Here is a tiny trained network, its code and every weight. The questions are about switching its units off for an input and a class, where a switched-off unit gives its printed mean instead of its output.

import numpy as np


def w(rows, s, z=0):
    codes = np.array(rows[::2]) - 128.0
    scale = np.full(codes.shape[1], s)
    scale[-1] = z or s
    return codes * scale


def f(y):
    return y / 2 * (1 + np.tanh(0.7978845608 * (y + 0.044715 * y**3)))


def log_softmax(a):
    a = a - a.max(-1, keepdims=True)
    return a - np.log(np.exp(a).sum(-1, keepdims=True))


def net(x, mask):
    res = np.array(x, float).reshape(1, 5) / 4 @ E
    y = f(res @ A[0][:, :-1].T + A[0][:, -1])
    res = res + np.where(mask, y, B[0][:, -1]) @ B[0][:, :-1]
    return log_softmax(res[-1] @ U[:, :-1].T + U[:, -1])


A, B = {}, {}
E = w([
[190,132,140,165,4,151],'x0',
[91,137,59,129,82,189],'x1',
[128,123,132,116,123,132],'x2',
[140,116,125,118,130,133],'x3',
[89,66,150,188,128,151],'x4',
],0.022)
A[0] = w([
[89,80,166,168,128,150,184],'neuron 0',
[83,113,148,90,222,86,232],'neuron 1',
[132,128,138,122,147,102,93],'neuron 2',
[172,228,90,50,118,88,254],'neuron 3',
[70,115,71,101,188,125,184],'neuron 4',
[177,116,247,129,150,57,245],'neuron 5',
],0.016,0.012)
B[0] = w([
[129,66,117,140,132,121,179],'neuron 0',
[116,123,161,121,212,186,237],'neuron 1',
[175,161,141,151,139,142,142],'neuron 2',
[110,246,126,125,135,116,252],'neuron 3',
[74,109,103,78,133,74,211],'neuron 4',
[163,140,253,173,122,106,227],'neuron 5',
],0.02,0.032)
U = w([
[121,201,167,132,197,170,3],'0',
[57,180,66,41,145,72,109],'1',
[185,204,164,169,76,73,67],'2',
[142,220,21,138,37,223,137],'3',
[131,46,168,168,194,191,114],'4',
[61,21,49,88,142,97,174],'5',
[180,56,169,201,78,69,200],'6',
[108,59,36,204,29,254,243],'7',
],0.013,0.0038)

Each question gives the input, the list of numbers given to net, and the class t.
The units are the neurons (one row each of A and B). Each row of codes is followed by its name. A weight is (code - 128) times the scale printed after its matrix; where a second scale follows, it is the last column's (A, B and U).
mask holds one flag per neuron, in row order. A switched-off neuron (its flag False) gives its mean, the last column of its row in B, instead of its output. The means were averaged over made-up inputs and are rounded, as every weight is.
A unit's drop is (log p(t) with every unit on - log p(t) with that unit switched off) / (log p(t) with every unit on - log p(t) with every unit switched off).
The circuit of an input: a set's keep is (log p(t) with only the set's units on - log p(t) with every unit switched off) / (log p(t) with every unit on - log p(t) with every unit switched off). Starting from all 6 units, units are removed one at a time, each time the one whose removal leaves the highest keep (on an exact tie, the one counted first), for as long as the keep stays at least 0.8.
units of the circuit, in order: the units of the circuit, biggest drop first
k most important neurons: the k neurons with the biggest drops, biggest first
drop of u: that unit's drop, to one decimal
input [3,-1,1,-5,-1], class 2: units of the circuit, in order : [neuron 1]
input [0,8,0,1,1], class 5: 2 most important neurons : [neuron 3; neuron 5]
input [5,6,0,-2,5], class 7: 2 most important neurons : [neuron 5; neuron 3]
input [-5,3,-5,7,6], class 5: 2 most important neurons : [neuron 4; neuron 5]
input [-6,1,8,-2,4], class 5: 3 most important neurons : [neuron 4; neuron 5; neuron 3]
input [2,5,-2,2,5], class 7: 2 most important neurons : [neuron 5; neuron 4]
input [-7,1,-5,5,-2], class 1: 2 most important neurons : [neuron 4; neuron 5]
input [-7,2,-6,0,6], class 5: 2 most important neurons : [neuron 4; neuron 5]
input [6,-1,3,5,0], class 2: 2 most important neurons : [neuron 1; neuron 0]
input [8,3,-7,5,5], class 7: drop of neuron 5 : 0.5
input [-6,6,1,-3,-6], class 1: drop of neuron 4 : 0.3
input [-8,2,7,-7,-5], class 1: drop of neuron 4 : 2.8
input [3,-1,6,-5,0], class 2: drop of neuron 1 : 1.0
input [6,5,0,-7,-4], class 3: units of the circuit, in order : [neuron 5]
